Below are the code and all the weights of a small trained network. Each question names an input and a class and asks about switching units off, where a switched-off unit gives its printed mean instead of its output.

import numpy as np


def w(rows, s, z=0):
    codes = np.array(rows[::2]) - 128.0
    scale = np.full(codes.shape[1], s)
    scale[-1] = z or s
    return codes * scale


def norm(h):
    return h / np.sqrt((h * h).mean(-1, keepdims=True) + 1e-5)


def f(y):
    return np.maximum(y, 0)


def log_softmax(a):
    a = a - a.max(-1, keepdims=True)
    return a - np.log(np.exp(a).sum(-1, keepdims=True))


def net(x, mask):
    res = np.array(x, float).reshape(1, 2) / 4 @ E
    u = 0
    for l in range(4):
        y = f(norm(res) @ A[l][:, :-1].T + A[l][:, -1])
        res = res + np.where(mask[u : u + 8], y, B[l][:, -1]) @ B[l][:, :-1]
        u += 8
    return log_softmax(norm(res)[-1] @ U[:, :-1].T + U[:, -1])


A, B = {}, {}
E = w([
[83,162,206,1],'x0',
[125,175,37,110],'x1',
],0.0072)
A[0] = w([
[76,140,229,206,137],'0.n1',
[217,145,217,178,35],'0.n2',
[242,177,255,147,2],'0.n3',
[31,154,139,77,104],'0.n4',
[130,144,243,130,114],'0.n5',
[126,164,110,175,104],'0.n6',
[87,168,185,202,56],'0.n7',
[231,160,97,132,188],'0.n8',
],0.0076,0.0028)
B[0] = w([
[159,155,45,85,241],'0.n1',
[44,136,158,164,194],'0.n2',
[70,23,175,111,196],'0.n3',
[255,54,111,116,242],'0.n4',
[25,147,87,191,253],'0.n5',
[106,100,135,94,180],'0.n6',
[199,24,206,125,157],'0.n7',
[127,37,206,107,223],'0.n8',
],0.0067,0.0037)
A[1] = w([
[106,246,62,133,103],'1.n1',
[235,179,123,198,5],'1.n2',
[254,137,146,148,97],'1.n3',
[124,195,189,93,168],'1.n4',
[157,86,127,104,92],'1.n5',
[179,110,197,227,152],'1.n6',
[215,54,70,130,172],'1.n7',
[171,192,20,94,153],'1.n8',
],0.0085,0.0022)
B[1] = w([
[57,169,254,152,144],'1.n1',
[106,115,72,108,149],'1.n2',
[104,96,82,92,159],'1.n3',
[178,160,110,90,165],'1.n4',
[56,83,94,157,164],'1.n5',
[105,174,85,124,203],'1.n6',
[105,144,150,121,253],'1.n7',
[77,110,201,216,203],'1.n8',
],0.0091,0.0061)
A[2] = w([
[97,120,71,85,213],'2.n1',
[185,135,63,144,151],'2.n2',
[83,194,125,133,113],'2.n3',
[155,112,249,124,216],'2.n4',
[184,112,125,59,141],'2.n5',
[63,112,164,159,101],'2.n6',
[138,121,226,113,252],'2.n7',
[142,117,171,108,106],'2.n8',
],0.014,0.0024)
B[2] = w([
[169,95,110,55,194],'2.n1',
[56,202,49,135,147],'2.n2',
[130,30,181,112,150],'2.n3',
[159,116,83,198,209],'2.n4',
[204,145,2,132,168],'2.n5',
[159,91,173,117,254],'2.n6',
[109,196,118,184,215],'2.n7',
[244,131,94,125,158],'2.n8',
],0.0081,0.009)
A[3] = w([
[38,101,111,111,146],'3.n1',
[129,143,254,234,2],'3.n2',
[49,199,53,198,103],'3.n3',
[50,94,182,182,164],'3.n4',
[92,37,65,188,236],'3.n5',
[225,165,130,115,208],'3.n6',
[15,121,81,182,180],'3.n7',
[108,154,138,215,171],'3.n8',
],0.0082,0.0024)
B[3] = w([
[158,111,124,154,169],'3.n1',
[147,107,159,245,198],'3.n2',
[156,117,123,57,165],'3.n3',
[140,160,85,97,209],'3.n4',
[121,170,149,124,255],'3.n5',
[89,134,88,117,170],'3.n6',
[162,147,99,139,198],'3.n7',
[109,58,172,115,183],'3.n8',
],0.013,0.0087)
U = w([
[161,176,7,101,179],'0',
[136,113,178,231,192],'1',
[131,51,180,38,142],'2',
[44,173,150,102,13],'3',
[38,184,148,100,15],'4',
[86,225,176,92,2],'5',
[27,173,135,104,26],'6',
],0.018,0.0081)

Each question gives the input, the list of numbers given to net, and the class t.
The units are the neurons (one row each of A and B). Each row of codes is followed by its name. A weight is (code - 128) times the scale printed after its matrix; where a second scale follows, it is the last column's (A, B and U).
mask holds one flag per neuron, layer by layer. A switched-off neuron (its flag False) gives its mean, the last column of its row in B, instead of its output. The means were averaged over made-up inputs and are rounded, as every weight is.
A unit's drop is (log p(t) with every unit on - log p(t) with that unit switched off) / (log p(t) with every unit on - log p(t) with every unit switched off).
unit that matters most: the unit with the biggest drop
k most important neurons: the k neurons with the biggest drops, biggest first
top k neurons in layer l: the k neurons of layer l with the biggest drops, biggest first
drop of u: that unit's drop, to one decimal
input [-2,0], class 2: unit that matters most	1.n8
input [-4,5], class 1: 4 most important neurons	(0.n4 1.n8 1.n7 0.n7)
input [2,1], class 2: top 2 neurons in layer 0	(0.n4 0.n8)
input [3,4], class 1: 3 most important neurons	(1.n8 0.n8 1.n6)
input [7,-8], class 1: 3 most important neurons	(0.n3 2.n7 0.n5)
input [-1,-2], class 2: 2 most important neurons	(2.n7 1.n8)
input [-1,0], class 2: 3 most important neurons	(1.n8 1.n6 3.n2)
input [0,-1], class 2: 4 most important neurons	(0.n1 2.n7 0.n3 1.n8)
input [3,-2], class 2: 3 most important neurons	(1.n8 0.n5 3.n2)
input [-1,-3], class 2: top 3 neurons in layer 1	(1.n8 1.n1 1.n7)
input [0,-3], class 2: top 3 neurons in layer 2	(2.n7 2.n6 2.n4)
input [8,-7], class 0: 2 most important neurons	(1.n8 1.n4)
input [-8,-8], class 0: top 2 neurons in layer 3	(3.n2 3.n3)
input [0,4], class 1: unit that matters most	0.n3
input [-3,-2], class 2: 3 most important neurons	(1.n8 2.n7 1.n6)
input [-1,1], class 2: top 2 neurons in layer 1	(1.n8 1.n5)
input [3,7], class 1: drop of 1.n8	1.0
input [2,3], class 2: drop of 1.n3	0.8
input [3,5], class 1: drop of 1.n8	1.2
input [-3,-3], class 2: top 2 neurons in layer 0	(0.n5 0.n1)
